Below are the code and all the weights of a small trained network. Each question names an input and a target symbol and asks about switching units off, where a switched-off unit gives its printed mean instead of its output.

import numpy as np


def w(rows, s, z=0):
    codes = np.array(rows[::2]) - 128.0
    scale = np.full(codes.shape[1], s)
    scale[-1] = z or s
    return codes * scale


def f(y):
    return y / 2 * (1 + np.tanh(0.7978845608 * (y + 0.044715 * y**3)))


def softmax(a):
    e = np.exp(a - a.max(-1, keepdims=True))
    return e / e.sum(-1, keepdims=True)


def log_softmax(a):
    a = a - a.max(-1, keepdims=True)
    return a - np.log(np.exp(a).sum(-1, keepdims=True))


def net(x, mask):
    ids = ['ΔΛΞΩαγεθτ'.index(c) for c in x.split()]
    T = len(ids)
    res = E[ids] + P[:T]
    u = 0
    for l in range(2):
        q, k, v = (res @ M[l].T for M in (Q, K, V))
        z = softmax(np.where(np.tri(T) > 0, q @ k.T / 4**0.5, -1e9)) @ v
        res = res + np.where(mask[u], z, O[l][:, -1]) @ O[l][:, :-1]
        u += 1
        y = f(res @ A[l][:, :-1].T + A[l][:, -1])
        res = res + np.where(mask[u : u + 4], y, B[l][:, -1]) @ B[l][:, :-1]
        u += 4
    return log_softmax(res[-1] @ U[:, :-1].T + U[:, -1])


Q, K, V, O, A, B = {}, {}, {}, {}, {}, {}
E = w([
[178,73,138],'Δ',
[99,147,80],'Λ',
[170,209,29],'Ξ',
[87,64,31],'Ω',
[71,4,143],'α',
[134,127,222],'γ',
[157,98,210],'ε',
[145,131,147],'θ',
[85,59,165],'τ',
],0.019)
P = w([
[3,54,174],'0',
[121,70,94],'1',
[121,97,107],'2',
[113,103,119],'3',
[96,120,142],'4',
[99,109,147],'5',
[92,118,166],'6',
[92,117,162],'7',
[107,109,155],'8',
[104,120,160],'9',
[115,120,153],'10',
],0.0053)
Q[0] = w([
[107,41,116],'L0H0',
[187,60,212],'L0H0',
[248,2,219],'L0H0',
[190,39,207],'L0H0',
],0.008)
K[0] = w([
[143,95,249],'L0H0',
[165,87,119],'L0H0',
[101,20,181],'L0H0',
[60,97,155],'L0H0',
],0.014)
V[0] = w([
[81,142,185],'L0H0',
[137,198,159],'L0H0',
[144,190,160],'L0H0',
[254,131,163],'L0H0',
],0.0084)
O[0] = w([
[132,209,156,139],'L0H0',
[148,104,109,3],'L0H0',
[165,99,1,14],'L0H0',
[152,93,151,57],'L0H0',
],0.0085,0.004)
A[0] = w([
[5,116,41,112],'L0N0',
[126,150,222,4],'L0N1',
[41,98,111,37],'L0N2',
[90,122,125,45],'L0N3',
],0.011,0.0035)
B[0] = w([
[255,214,235,254],'L0N0',
[217,65,111,238],'L0N1',
[178,157,158,169],'L0N2',
[210,76,138,123],'L0N3',
],0.0086,0.0054)
Q[1] = w([
[155,92,160],'L1H0',
[194,144,132],'L1H0',
[250,155,160],'L1H0',
[219,142,56],'L1H0',
],0.011)
K[1] = w([
[164,184,163],'L1H0',
[85,128,113],'L1H0',
[129,136,249],'L1H0',
[58,85,87],'L1H0',
],0.014)
V[1] = w([
[230,110,4],'L1H0',
[148,125,117],'L1H0',
[121,255,100],'L1H0',
[133,168,136],'L1H0',
],0.0076)
O[1] = w([
[253,174,30,3],'L1H0',
[213,184,86,130],'L1H0',
[105,178,101,85],'L1H0',
[81,99,92,158],'L1H0',
],0.0052,0.0072)
A[1] = w([
[68,79,62,255],'L1N0',
[122,92,230,111],'L1N1',
[154,181,166,40],'L1N2',
[119,4,101,118],'L1N3',
],0.012,0.0074)
B[1] = w([
[81,222,212,140],'L1N0',
[90,165,2,250],'L1N1',
[197,20,123,143],'L1N2',
[215,36,219,164],'L1N3',
],0.0082,0.017)
U = w([
[100,60,255,158],'Δ',
[138,188,216,165],'Λ',
[159,148,55,28],'Ξ',
[212,114,129,17],'Ω',
[64,126,36,128],'α',
[103,54,48,86],'γ',
[153,45,119,154],'ε',
[32,183,216,104],'θ',
[70,147,161,255],'τ',
],0.0091,0.0058)

Each question gives the input, a string of symbols that net reads in full, and the target symbol t.
The units are the heads (4 rows each of Q, K, V and O) and the neurons (one row each of A and B). Each row of codes is followed by its name. A weight is (code - 128) times the scale printed after its matrix; where a second scale follows, it is the last column's (O, A, B and U).
mask holds one flag per unit, layer by layer, with each layer's heads first. A switched-off unit (its flag False) gives its mean, the last column of its rows in O or B, instead of its output. The means were averaged over made-up inputs and are rounded, as every weight is.
A unit's drop is (log p(t) with every unit on - log p(t) with that unit switched off) / (log p(t) with every unit on - log p(t) with every unit switched off).
The circuit of an input: a set's keep is (log p(t) with only the set's units on - log p(t) with every unit switched off) / (log p(t) with every unit on - log p(t) with every unit switched off). Starting from all 10 units, units are removed one at a time, each time the one whose removal leaves the highest keep (on an exact tie, the one counted first), for as long as the keep stays at least 0.8.
units of the circuit, in order: the units of the circuit, biggest drop first
k most important neurons: the k neurons with the biggest drops, biggest first
k most important neurons of layer l: the k neurons of layer l with the biggest drops, biggest first
drop of u: that unit's drop, to one decimal
input τ Λ Δ Λ ε Ξ Λ Λ α, target α: units of the circuit, in order => [L1N1; L0H0]
input Δ γ θ Λ Δ Δ Λ Δ γ Ω, target Ω: 2 most important neurons of layer 0 => [L0N0; L0N1]
input Ξ γ θ Δ Ω, target Ω: units of the circuit, in order => [L0N0; L1N2]
input Λ Δ Δ, target Δ: 4 most important neurons => [L0N0; L1N3; L1N1; L1N0]
input θ Λ Δ, target Δ: units of the circuit, in order => [L0N0; L1N1; L1N3; L1N0]
input γ Ξ Δ Ω γ Δ Δ ε, target ε: units of the circuit, in order => [L0N1; L0N0; L1N0]
input Δ Δ Δ Δ γ θ Λ α, target α: 2 most important neurons => [L1N1; L0N0]
input γ Δ Δ Λ, target Λ: 2 most important neurons => [L1N1; L0N1]
input Ξ Λ Λ, target Ω: 3 most important neurons of layer 1 => [L1N1; L1N2; L1N0]
input Ω γ θ Λ τ, target θ: 4 most important neurons => [L0N0; L1N0; L0N1; L1N2]
input Δ Δ Δ Δ Ξ γ γ, target ε: 2 most important neurons => [L0N1; L1N1]
input Λ Λ Δ Δ α Δ Λ γ, target α: 2 most important neurons of layer 1 => [L1N1; L1N3]
input Ω Λ Ω Ξ Δ θ, target θ: 2 most important neurons => [L0N0; L1N0]
input α γ γ, target α: 2 most important neurons => [L1N1; L0N0]
input Ω γ Ξ Ξ θ, target θ: most important neuron => [L0N0]
input Δ Λ ε, target ε: most important neuron of layer 0 => [L0N1]
input Δ Δ Λ Δ Δ Ω γ γ, target ε: drop of L0N0 => 0.1
input Δ γ Δ ε Δ Λ, target Λ: drop of L1N0 => -0.1
